Below are the code and all the weights of a small trained network. Each question names an input and a class and asks about switching units off, where a switched-off unit gives its printed mean instead of its output.

import numpy as np


def w(rows, s, z=0):
    codes = np.array(rows[::2]) - 128.0
    scale = np.full(codes.shape[1], s)
    scale[-1] = z or s
    return codes * scale


def norm(h):
    return h / np.sqrt((h * h).mean(-1, keepdims=True) + 1e-5)


def f(y):
    return np.maximum(y, 0)


def log_softmax(a):
    a = a - a.max(-1, keepdims=True)
    return a - np.log(np.exp(a).sum(-1, keepdims=True))


def net(x, mask):
    res = np.array(x, float).reshape(1, 4) / 4 @ E
    u = 0
    for l in range(3):
        y = f(norm(res) @ A[l][:, :-1].T + A[l][:, -1])
        res = res + np.where(mask[u : u + 11], y, B[l][:, -1]) @ B[l][:, :-1]
        u += 11
    return log_softmax(norm(res)[-1] @ U[:, :-1].T + U[:, -1])


A, B = {}, {}
E = w([
[123,133,126],'x0',
[13,142,155],'x1',
[195,200,184],'x2',
[65,204,1],'x3',
],0.0047)
A[0] = w([
[127,172,64,133],'L0N0',
[107,88,82,120],'L0N1',
[166,132,82,134],'L0N2',
[39,155,171,120],'L0N3',
[155,119,170,150],'L0N4',
[134,166,74,83],'L0N5',
[147,248,152,249],'L0N6',
[132,73,162,189],'L0N7',
[199,124,69,51],'L0N8',
[170,92,122,128],'L0N9',
[168,94,183,199],'L0N10',
],0.014,0.0017)
B[0] = w([
[12,164,70,221],'L0N0',
[194,60,58,191],'L0N1',
[124,190,143,190],'L0N2',
[219,227,166,221],'L0N3',
[55,102,168,196],'L0N4',
[45,206,99,199],'L0N5',
[115,6,58,254],'L0N6',
[25,152,28,209],'L0N7',
[147,184,147,210],'L0N8',
[105,232,139,182],'L0N9',
[3,99,184,237],'L0N10',
],0.0074,0.0059)
A[1] = w([
[51,171,173,189],'L1N0',
[108,54,131,222],'L1N1',
[189,153,117,180],'L1N2',
[146,88,171,142],'L1N3',
[121,127,71,111],'L1N4',
[112,72,131,203],'L1N5',
[112,69,12,77],'L1N6',
[95,145,105,153],'L1N7',
[152,166,110,79],'L1N8',
[46,104,88,115],'L1N9',
[218,111,131,254],'L1N10',
],0.012,0.0031)
B[1] = w([
[112,177,87,255],'L1N0',
[172,117,41,180],'L1N1',
[91,165,194,142],'L1N2',
[72,47,87,141],'L1N3',
[130,35,190,181],'L1N4',
[216,104,2,169],'L1N5',
[146,46,131,213],'L1N6',
[134,193,183,200],'L1N7',
[116,84,143,146],'L1N8',
[109,51,55,248],'L1N9',
[13,98,146,135],'L1N10',
],0.0073,0.0085)
A[2] = w([
[169,60,188,133],'L2N0',
[149,200,38,235],'L2N1',
[60,162,129,117],'L2N2',
[168,109,206,2],'L2N3',
[94,60,53,77],'L2N4',
[149,151,66,169],'L2N5',
[172,158,85,63],'L2N6',
[225,145,90,96],'L2N7',
[59,246,124,221],'L2N8',
[77,153,107,112],'L2N9',
[169,98,152,113],'L2N10',
],0.011,0.003)
B[2] = w([
[89,92,58,134],'L2N0',
[157,64,254,231],'L2N1',
[93,141,148,199],'L2N2',
[152,113,156,128],'L2N3',
[202,104,124,254],'L2N4',
[147,73,207,185],'L2N5',
[89,202,161,132],'L2N6',
[96,200,121,130],'L2N7',
[88,172,159,249],'L2N8',
[114,194,92,198],'L2N9',
[98,84,123,130],'L2N10',
],0.0073,0.0091)
U = w([
[143,44,72,181],'0',
[23,156,89,202],'1',
[78,248,227,178],'2',
[76,138,128,236],'3',
[112,160,137,71],'4',
[236,196,152,36],'5',
[175,162,212,2],'6',
[236,218,141,42],'7',
],0.012,0.0078)

Each question gives the input, the list of numbers given to net, and the class t.
The units are the neurons (one row each of A and B). Each row of codes is followed by its name. A weight is (code - 128) times the scale printed after its matrix; where a second scale follows, it is the last column's (A, B and U).
mask holds one flag per neuron, layer by layer. A switched-off neuron (its flag False) gives its mean, the last column of its row in B, instead of its output. The means were averaged over made-up inputs and are rounded, as every weight is.
A unit's drop is (log p(t) with every unit on - log p(t) with that unit switched off) / (log p(t) with every unit on - log p(t) with every unit switched off).
The circuit of an input: a set's keep is (log p(t) with only the set's units on - log p(t) with every unit switched off) / (log p(t) with every unit on - log p(t) with every unit switched off). Starting from the 12 units with the biggest drops (on a tie, the unit counted first), units are removed one at a time, each time the one whose removal leaves the highest keep (on an exact tie, the one counted first), for as long as the keep stays at least 0.8.
units of the circuit, in order: the units of the circuit, biggest drop first
most important unit: the unit with the biggest drop
top k neurons: the k neurons with the biggest drops, biggest first
k most important neurons of layer l: the k neurons of layer l with the biggest drops, biggest first
drop of u: that unit's drop, to one decimal
input [7,-2,-5,-8], class 1: most important unit -> L0N10
input [1,-7,-4,-6], class 2: top 2 neurons -> (L0N9; L0N6)
input [3,-2,4,-5], class 1: units of the circuit, in order -> (L0N10; L2N1)
input [-3,-7,5,-2], class 2: top 2 neurons -> (L0N9; L0N8)
input [-7,7,-2,-5], class 2: units of the circuit, in order -> (L0N3; L0N6)
input [-4,3,-6,6], class 0: 3 most important neurons of layer 0 -> (L0N1; L0N9; L0N10)
input [-4,3,6,-6], class 0: units of the circuit, in order -> (L0N5; L2N8)
input [-2,-1,4,-6], class 1: top 2 neurons -> (L0N10; L0N1)
input [-8,-5,2,-8], class 1: top 4 neurons -> (L0N10; L0N6; L0N9; L0N3)
input [-6,-4,3,-8], class 1: top 2 neurons -> (L0N10; L0N6)
input [4,-3,0,-7], class 1: top 2 neurons -> (L0N6; L0N10)
input [-5,-3,-5,4], class 0: top 2 neurons -> (L0N1; L0N10)
input [-4,-7,-2,6], class 2: 2 most important neurons of layer 0 -> (L0N8; L0N6)
input [5,5,7,-6], class 0: top 2 neurons -> (L0N6; L0N5)
input [-2,-2,6,0], class 0: units of the circuit, in order -> (L0N6)
input [4,6,1,-5], class 2: top 2 neurons -> (L0N3; L0N6)
input [1,4,1,-3], class 2: 3 most important neurons of layer 0 -> (L0N3; L0N6; L0N0)
input [6,6,5,-7], class 1: 2 most important neurons of layer 2 -> (L2N1; L2N5)
input [5,-8,-5,-6], class 2: drop of L2N6 -> 0.0
input [6,4,8,5], class 0: drop of L0N6 -> 1.4
input [7,-7,3,-4], class 2: most important unit -> L0N9
input [-5,7,3,-2], class 2: drop of L0N3 -> 3.6
input [3,5,7,2], class 0: drop of L0N6 -> 1.5
input [-5,5,5,-7], class 1: 2 most important neurons of layer 0 -> (L0N10; L0N1)
